Here is a tiny trained network, its code and every weight. The questions are about switching its units off for an input and a target symbol, where a switched-off unit gives its printed mean instead of its output.

import numpy as np


def w(rows, s, z=0):
    codes = np.array(rows[::2]) - 128.0
    scale = np.full(codes.shape[1], s)
    scale[-1] = z or s
    return codes * scale


def f(y):
    return y / 2 * (1 + np.tanh(0.7978845608 * (y + 0.044715 * y**3)))


def softmax(a):
    e = np.exp(a - a.max(-1, keepdims=True))
    return e / e.sum(-1, keepdims=True)


def log_softmax(a):
    a = a - a.max(-1, keepdims=True)
    return a - np.log(np.exp(a).sum(-1, keepdims=True))


def net(x, mask):
    ids = ['αβγδεζηθλμπστφψω'.index(c) for c in x.split()]
    T = len(ids)
    res = E[ids] + P[:T]
    u = 0
    for l in range(3):
        r = res
        for j in range(2):
            rows = slice(2 * j, 2 * j + 2)
            q, k, v = (r @ M[l][rows].T for M in (Q, K, V))
            z = softmax(np.where(np.tri(T) > 0, q @ k.T / 2**0.5, -1e9)) @ v
            o = O[l][rows]
            res = res + np.where(mask[u + j], z, o[:, -1]) @ o[:, :-1]
        u += 2
        y = f(res @ A[l][:, :-1].T + A[l][:, -1])
        res = res + np.where(mask[u : u + 4], y, B[l][:, -1]) @ B[l][:, :-1]
        u += 4
    return log_softmax(res[-1] @ U[:, :-1].T + U[:, -1])


Q, K, V, O, A, B = {}, {}, {}, {}, {}, {}
E = w([
[81,94,167],'α',
[55,144,153],'β',
[134,145,137],'γ',
[152,120,118],'δ',
[164,65,128],'ε',
[104,175,128],'ζ',
[176,190,99],'η',
[129,161,124],'θ',
[76,77,170],'λ',
[83,100,60],'μ',
[22,252,75],'π',
[111,198,85],'σ',
[80,113,119],'τ',
[64,184,214],'φ',
[184,196,148],'ψ',
[179,193,135],'ω',
],0.02)
P = w([
[254,176,176],'0',
[132,33,193],'1',
[156,84,161],'2',
[164,96,150],'3',
[156,80,145],'4',
[126,30,165],'5',
[163,60,165],'6',
],0.003)
Q[0] = w([
[200,72,141],'0.h0',
[228,13,251],'0.h0',
[173,148,193],'0.h1',
[124,237,171],'0.h1',
],0.013)
K[0] = w([
[48,177,199],'0.h0',
[78,86,177],'0.h0',
[135,126,234],'0.h1',
[122,253,149],'0.h1',
],0.016)
V[0] = w([
[131,127,169],'0.h0',
[129,136,112],'0.h0',
[63,40,9],'0.h1',
[109,111,151],'0.h1',
],0.012)
O[0] = w([
[254,240,84,153],'0.h0',
[16,103,112,120],'0.h0',
[120,179,66,6],'0.h1',
[101,121,213,151],'0.h1',
],0.0083,0.012)
A[0] = w([
[140,228,52,252],'0.n0',
[34,148,116,78],'0.n1',
[114,4,222,102],'0.n2',
[49,93,202,105],'0.n3',
],0.011,0.0024)
B[0] = w([
[2,39,122,143],'0.n0',
[215,120,14,139],'0.n1',
[108,130,57,248],'0.n2',
[159,70,182,223],'0.n3',
],0.003,0.015)
Q[1] = w([
[99,136,123],'1.h0',
[89,3,173],'1.h0',
[173,170,155],'1.h1',
[193,120,63],'1.h1',
],0.013)
K[1] = w([
[160,109,175],'1.h0',
[138,4,187],'1.h0',
[184,111,188],'1.h1',
[41,170,55],'1.h1',
],0.012)
V[1] = w([
[73,141,123],'1.h0',
[116,182,101],'1.h0',
[104,98,185],'1.h1',
[179,100,254],'1.h1',
],0.0099)
O[1] = w([
[2,153,107,122],'1.h0',
[43,69,162,87],'1.h0',
[65,132,109,184],'1.h1',
[40,30,97,254],'1.h1',
],0.006,0.016)
A[1] = w([
[225,223,116,114],'1.n0',
[124,90,73,201],'1.n1',
[96,68,64,128],'1.n2',
[156,51,4,255],'1.n3',
],0.011,0.0043)
B[1] = w([
[19,21,129,206],'1.n0',
[228,184,61,194],'1.n1',
[255,152,160,247],'1.n2',
[213,31,53,255],'1.n3',
],0.0064,0.0057)
Q[2] = w([
[133,126,86],'2.h0',
[115,184,249],'2.h0',
[133,121,75],'2.h1',
[192,184,1],'2.h1',
],0.0076)
K[2] = w([
[255,131,59],'2.h0',
[121,189,126],'2.h0',
[139,77,176],'2.h1',
[193,117,183],'2.h1',
],0.0092)
V[2] = w([
[95,154,159],'2.h0',
[254,168,134],'2.h0',
[85,138,207],'2.h1',
[38,119,82],'2.h1',
],0.01)
O[2] = w([
[186,203,3,13],'2.h0',
[116,133,103,2],'2.h0',
[53,157,245,158],'2.h1',
[71,154,35,142],'2.h1',
],0.008,0.0037)
A[2] = w([
[212,64,185,252],'2.n0',
[118,2,195,47],'2.n1',
[193,47,87,210],'2.n2',
[199,130,105,122],'2.n3',
],0.008,0.0035)
B[2] = w([
[96,254,178,220],'2.n0',
[201,87,114,251],'2.n1',
[102,185,50,212],'2.n2',
[18,204,21,148],'2.n3',
],0.0061,0.019)
U = w([
[127,142,137,88],'α',
[216,59,151,179],'β',
[78,40,63,115],'γ',
[113,138,127,93],'δ',
[130,159,141,191],'ε',
[109,193,151,167],'ζ',
[183,174,91,98],'η',
[83,94,226,53],'θ',
[151,167,135,174],'λ',
[128,133,130,104],'μ',
[21,170,119,102],'π',
[100,176,136,126],'σ',
[134,134,137,43],'τ',
[191,53,138,254],'φ',
[193,201,188,119],'ψ',
[203,254,216,184],'ω',
],0.0096,0.0062)

Each question gives the input, a string of symbols that net reads in full, and the target symbol t.
The units are the heads (2 rows each of Q, K, V and O) and the neurons (one row each of A and B). Each row of codes is followed by its name. A weight is (code - 128) times the scale printed after its matrix; where a second scale follows, it is the last column's (O, A, B and U).
mask holds one flag per unit, layer by layer, with each layer's heads first. A switched-off unit (its flag False) gives its mean, the last column of its rows in O or B, instead of its output. The means were averaged over made-up inputs and are rounded, as every weight is.
A unit's drop is (log p(t) with every unit on - log p(t) with that unit switched off) / (log p(t) with every unit on - log p(t) with every unit switched off).
The circuit of an input: a set's keep is (log p(t) with only the set's units on - log p(t) with every unit switched off) / (log p(t) with every unit on - log p(t) with every unit switched off). Starting from the 12 units with the biggest drops (on a tie, the unit counted first), units are removed one at a time, each time the one whose removal leaves the highest keep (on an exact tie, the one counted first), for as long as the keep stays at least 0.8.
circuit, biggest first: the units of the circuit, biggest drop first
unit that matters most: the unit with the biggest drop
top k neurons: the k neurons with the biggest drops, biggest first
k most important neurons of layer l: the k neurons of layer l with the biggest drops, biggest first
which heads matter: for each layer, one digit per head in row order, 1 if its drop is at least 0.15 and else 0, layers parted by /
input ω φ ψ, target ω: unit that matters most => 0.h1
input ε φ ψ, target ω: circuit, biggest first => (0.h0 2.n0 2.h1)
input φ σ φ φ ζ, target φ: circuit, biggest first => (1.h1 0.h1 1.n2 1.n3)
input μ γ δ, target γ: which heads matter => 01 / 01 / 01
input ε π ε φ ε φ φ, target π: circuit, biggest first => (2.h1 1.n3)
input φ φ μ ε φ, target γ: circuit, biggest first => (0.h1 2.h1 1.h1 1.n0)
input μ ζ φ γ ε ψ, target γ: 2 most important neurons of layer 0 => (0.n3 0.n1)
input φ σ α β φ, target φ: circuit, biggest first => (0.h1 0.n3 1.h1 2.n1)
input σ ε ζ π η ε φ, target π: which heads matter => 01 / 01 / 01
input γ φ ε ε μ ω, target γ: top 2 neurons => (1.n0 1.n2)
input φ ζ φ γ λ ζ ε, target η: which heads matter => 00 / 01 / 01
input φ ζ θ φ π ε, target π: which heads matter => 11 / 11 / 01
input φ φ ε φ δ φ β, target β: which heads matter => 01 / 01 / 00
input ζ π π ε φ δ, target π: most important neuron of layer 1 => (1.n0)
input φ μ ψ, target γ: top 2 neurons => (1.n0 2.n0)
input μ η φ θ ε, target γ: 2 most important neurons of layer 2 => (2.n0 2.n1)
input φ φ γ ε σ, target φ: which heads matter => 00 / 00 / 10
input φ φ η β β, target β: top 3 neurons => (1.n2 2.n1 1.n3)
input θ φ ζ μ φ φ ω, target γ: top 3 neurons => (1.n0 2.n0 1.n2)
input γ ε β φ φ φ, target θ: unit that matters most => 2.h1
input θ φ σ φ φ φ, target φ: top 3 neurons => (0.n3 1.n2 2.n0)
input ζ ζ γ φ, target θ: which heads matter => 00 / 01 / 01
input φ φ μ φ θ ψ ε, target γ: top 3 neurons => (1.n0 1.n2 2.n0)
input φ φ θ ε ζ, target φ: top 3 neurons => (2.n1 1.n3 0.n3)
input φ φ φ π φ ε, target π: 2 most important neurons of layer 0 => (0.n1 0.n3)
